Below are the code and all the weights of a small trained network. Each question names an input and a target symbol and asks about switching units off, where a switched-off unit gives its printed mean instead of its output.

import numpy as np


def w(rows, s, z=0):
    codes = np.array(rows[::2]) - 128.0
    scale = np.full(codes.shape[1], s)
    scale[-1] = z or s
    return codes * scale


def f(y):
    return np.maximum(y, 0)


def softmax(a):
    e = np.exp(a - a.max(-1, keepdims=True))
    return e / e.sum(-1, keepdims=True)


def log_softmax(a):
    a = a - a.max(-1, keepdims=True)
    return a - np.log(np.exp(a).sum(-1, keepdims=True))


def net(x, mask):
    ids = ['ΔΞΦαβζπω'.index(c) for c in x.split()]
    T = len(ids)
    res = E[ids] + P[:T]
    u = 0
    for l in range(2):
        r = res
        for j in range(3):
            rows = slice(2 * j, 2 * j + 2)
            q, k, v = (r @ M[l][rows].T for M in (Q, K, V))
            z = softmax(np.where(np.tri(T) > 0, q @ k.T / 2**0.5, -1e9)) @ v
            o = O[l][rows]
            res = res + np.where(mask[u + j], z, o[:, -1]) @ o[:, :-1]
        u += 3
        y = f(res @ A[l][:, :-1].T + A[l][:, -1])
        res = res + np.where(mask[u : u + 8], y, B[l][:, -1]) @ B[l][:, :-1]
        u += 8
    return log_softmax(res[-1] @ U[:, :-1].T + U[:, -1])


Q, K, V, O, A, B = {}, {}, {}, {}, {}, {}
E = w([
[137,193,153,147,88,53,173,163],'Δ',
[83,131,117,223,254,183,171,189],'Ξ',
[74,121,132,216,75,109,4,100],'Φ',
[206,132,66,79,145,168,110,229],'α',
[192,43,137,202,137,94,95,172],'β',
[119,90,187,56,228,81,144,108],'ζ',
[107,198,79,83,164,203,169,60],'π',
[74,143,113,105,51,134,59,28],'ω',
],0.0056)
P = w([
[108,126,225,136,93,202,159,149],'0',
[131,126,182,131,105,174,149,138],'1',
[145,130,141,125,124,149,132,132],'2',
[144,128,94,118,136,125,122,129],'3',
[157,134,51,118,145,104,99,124],'4',
[161,134,2,112,160,78,88,120],'5',
],0.0052)
Q[0] = w([
[127,121,141,150,167,113,120,127],'L0H1',
[135,110,134,121,108,133,102,122],'L0H1',
[142,169,112,185,28,97,133,156],'L0H2',
[88,104,61,139,104,233,77,88],'L0H2',
[145,114,120,172,157,143,133,252],'L0H3',
[141,194,78,96,174,212,148,148],'L0H3',
],0.036)
K[0] = w([
[97,136,143,141,152,104,134,119],'L0H1',
[127,136,122,103,139,137,149,140],'L0H1',
[155,199,78,175,32,123,152,136],'L0H2',
[128,122,4,182,161,224,84,62],'L0H2',
[190,87,114,152,157,148,126,253],'L0H3',
[141,164,90,44,144,222,207,158],'L0H3',
],0.031)
V[0] = w([
[130,135,108,163,125,127,111,94],'L0H1',
[142,127,172,142,107,118,130,136],'L0H1',
[152,120,7,92,153,43,95,132],'L0H2',
[162,119,95,118,119,104,132,124],'L0H2',
[110,126,238,125,86,190,167,169],'L0H3',
[131,133,2,135,166,104,72,122],'L0H3',
],0.0077)
O[0] = w([
[111,110,122,125,175,113,141,129,97],'L0H1',
[138,83,150,164,98,113,165,125,179],'L0H1',
[94,163,221,105,151,12,156,160,4],'L0H2',
[125,139,141,122,125,93,135,119,82],'L0H2',
[111,116,102,114,151,19,154,137,236],'L0H3',
[121,125,152,149,112,252,124,131,92],'L0H3',
],0.0048,0.0011)
A[0] = w([
[122,115,173,235,170,159,141,154,188],'L0N1',
[102,141,221,106,93,234,152,77,107],'L0N2',
[96,172,169,182,175,214,195,136,102],'L0N3',
[68,107,232,76,152,116,148,142,52],'L0N4',
[78,137,238,143,145,116,176,167,248],'L0N5',
[138,141,108,122,63,98,75,160,208],'L0N6',
[103,195,227,115,87,81,172,159,105],'L0N7',
[126,117,239,161,72,254,135,158,207],'L0N8',
],0.013,0.0015)
B[0] = w([
[115,67,126,170,157,95,95,129,228],'L0N1',
[87,83,127,134,121,150,173,25,210],'L0N2',
[122,132,94,102,173,132,217,138,227],'L0N3',
[186,145,153,98,188,137,138,99,156],'L0N4',
[110,134,221,150,118,113,167,120,189],'L0N5',
[144,133,77,115,139,135,83,93,242],'L0N6',
[154,109,125,226,83,154,145,113,190],'L0N7',
[93,128,248,155,91,175,137,211,251],'L0N8',
],0.016,0.0027)
Q[1] = w([
[176,136,230,113,108,118,143,131],'L1H1',
[188,186,186,172,48,106,107,173],'L1H1',
[202,109,133,206,180,60,170,231],'L1H2',
[131,167,140,36,222,68,252,82],'L1H2',
[235,165,193,67,165,176,102,144],'L1H3',
[181,159,202,227,73,54,14,155],'L1H3',
],0.024)
K[1] = w([
[179,151,176,107,77,106,102,53],'L1H1',
[203,174,105,119,27,148,70,119],'L1H1',
[164,180,135,216,173,44,180,210],'L1H2',
[182,108,151,50,228,121,205,96],'L1H2',
[232,146,200,68,131,132,77,123],'L1H3',
[120,99,179,187,132,62,3,112],'L1H3',
],0.025)
V[1] = w([
[93,102,108,134,136,115,97,154],'L1H1',
[194,88,232,56,48,166,149,126],'L1H1',
[133,98,128,137,128,107,132,117],'L1H2',
[136,193,1,108,189,69,25,95],'L1H2',
[125,101,123,113,131,138,124,113],'L1H3',
[75,157,115,150,154,134,80,87],'L1H3',
],0.0081)
O[1] = w([
[83,163,124,176,164,163,92,149,119],'L1H1',
[254,122,160,103,61,153,83,68,146],'L1H1',
[142,130,148,124,140,147,129,136,136],'L1H2',
[137,109,238,187,100,198,163,94,3],'L1H2',
[135,123,114,136,134,179,107,134,133],'L1H3',
[114,86,125,106,119,86,137,159,122],'L1H3',
],0.0043,0.015)
A[1] = w([
[138,180,172,80,90,181,136,215,58],'L1N1',
[141,125,153,229,75,106,101,134,250],'L1N2',
[116,110,219,137,132,151,122,79,128],'L1N3',
[161,128,211,92,153,91,137,111,60],'L1N4',
[169,93,197,132,134,147,69,175,238],'L1N5',
[136,109,207,169,130,151,250,112,187],'L1N6',
[125,158,154,104,132,174,219,91,85],'L1N7',
[77,145,206,183,44,156,125,73,148],'L1N8',
],0.015,0.0017)
B[1] = w([
[166,114,171,90,72,134,95,220,164],'L1N1',
[205,55,104,108,152,89,208,140,254],'L1N2',
[89,121,178,153,118,148,118,121,174],'L1N3',
[182,104,177,168,190,135,77,74,174],'L1N4',
[117,55,113,115,186,154,71,151,237],'L1N5',
[97,160,250,128,102,153,172,175,242],'L1N6',
[121,70,113,41,159,162,184,93,228],'L1N7',
[83,50,200,151,44,126,116,126,207],'L1N8',
],0.014,0.0066)
U = w([
[201,151,120,153,61,47,170,97,102],'Δ',
[29,185,135,192,164,106,140,192,40],'Ξ',
[87,50,195,130,132,158,138,179,183],'Φ',
[163,174,127,87,69,163,63,174,57],'α',
[182,119,3,122,180,88,90,52,254],'β',
[173,177,166,142,172,137,90,54,69],'ζ',
[110,147,71,63,131,151,159,65,92],'π',
[62,134,131,166,40,140,72,43,88],'ω',
],0.004,0.0052)

Each question gives the input, a string of symbols that net reads in full, and the target symbol t.
The units are the heads (2 rows each of Q, K, V and O) and the neurons (one row each of A and B). Each row of codes is followed by its name. A weight is (code - 128) times the scale printed after its matrix; where a second scale follows, it is the last column's (O, A, B and U).
mask holds one flag per unit, layer by layer, with each layer's heads first. A switched-off unit (its flag False) gives its mean, the last column of its rows in O or B, instead of its output. The means were averaged over made-up inputs and are rounded, as every weight is.
A unit's drop is (log p(t) with every unit on - log p(t) with that unit switched off) / (log p(t) with every unit on - log p(t) with every unit switched off).
The circuit of an input: a set's keep is (log p(t) with only the set's units on - log p(t) with every unit switched off) / (log p(t) with every unit on - log p(t) with every unit switched off). Starting from the 12 units with the biggest drops (on a tie, the unit counted first), units are removed one at a time, each time the one whose removal leaves the highest keep (on an exact tie, the one counted first), for as long as the keep stays at least 0.8.
circuit, biggest first: the units of the circuit, biggest drop first
most important unit: the unit with the biggest drop
k most important neurons: the k neurons with the biggest drops, biggest first
k most important neurons of layer l: the k neurons of layer l with the biggest drops, biggest first
heads that matter: for each layer, one digit per head in row order, 1 if its drop is at least 0.15 and else 0, layers parted by /
drop when u is switched off: that unit's drop, to one decimal
input π α ζ π, target β: 4 most important neurons -> L1N6, L0N8, L1N8, L0N5
input Φ Δ ω π, target π: 2 most important neurons of layer 0 -> L0N3, L0N2
input β π Δ Δ, target β: circuit, biggest first -> L1N6, L0N8
input Δ ω π π ω, target β: most important unit -> L0N2
input α π π, target β: 3 most important neurons -> L0N2, L0N8, L1N6
input π Δ Ξ Φ Φ, target β: heads that matter -> 011 / 000
input π Δ Ξ β ζ, target ζ: heads that matter -> 010 / 000
input ζ ω ω, target β: 2 most important neurons -> L0N8, L0N2
input Φ Ξ Ξ π, target π: circuit, biggest first -> L1N7, L0N2, L0N3, L0H3
input π Ξ Δ, target Δ: 3 most important neurons -> L0N7, L1N2, L1N5
input α ζ π Φ α, target β: circuit, biggest first -> L0N8, L1N6
input π β π π π Δ, target Δ: circuit, biggest first -> L0H2, L1N2, L0N7, L1N5
input ζ α ζ β, target β: circuit, biggest first -> L1N6, L1N8
input Φ Δ ω Φ Φ, target β: 3 most important neurons -> L0N8, L1N6, L1N8
input π ω π α, target α: most important unit -> L0H3
input Ξ Δ Ξ π π Ξ, target β: 2 most important neurons of layer 0 -> L0N8, L0N3
input Δ β ζ ζ π ζ, target β: 2 most important neurons -> L1N6, L1N8
input ζ ζ Ξ Ξ ζ, target β: 2 most important neurons of layer 0 -> L0N8, L0N5
input α Ξ Δ α, target β: 2 most important neurons -> L1N6, L0N8
input Δ Δ β Ξ ω Δ, target β: most important unit -> L1N6
input Δ Ξ Φ π ω, target ω: drop when L1N4 is switched off -> 0.0
input ζ β α, target α: drop when L0H3 is switched off -> 0.4
input π Ξ ζ Δ Ξ, target β: drop when L1H2 is switched off -> 0.1
input β Ξ ζ π α β, target β: drop when L0N5 is switched off -> 0.1
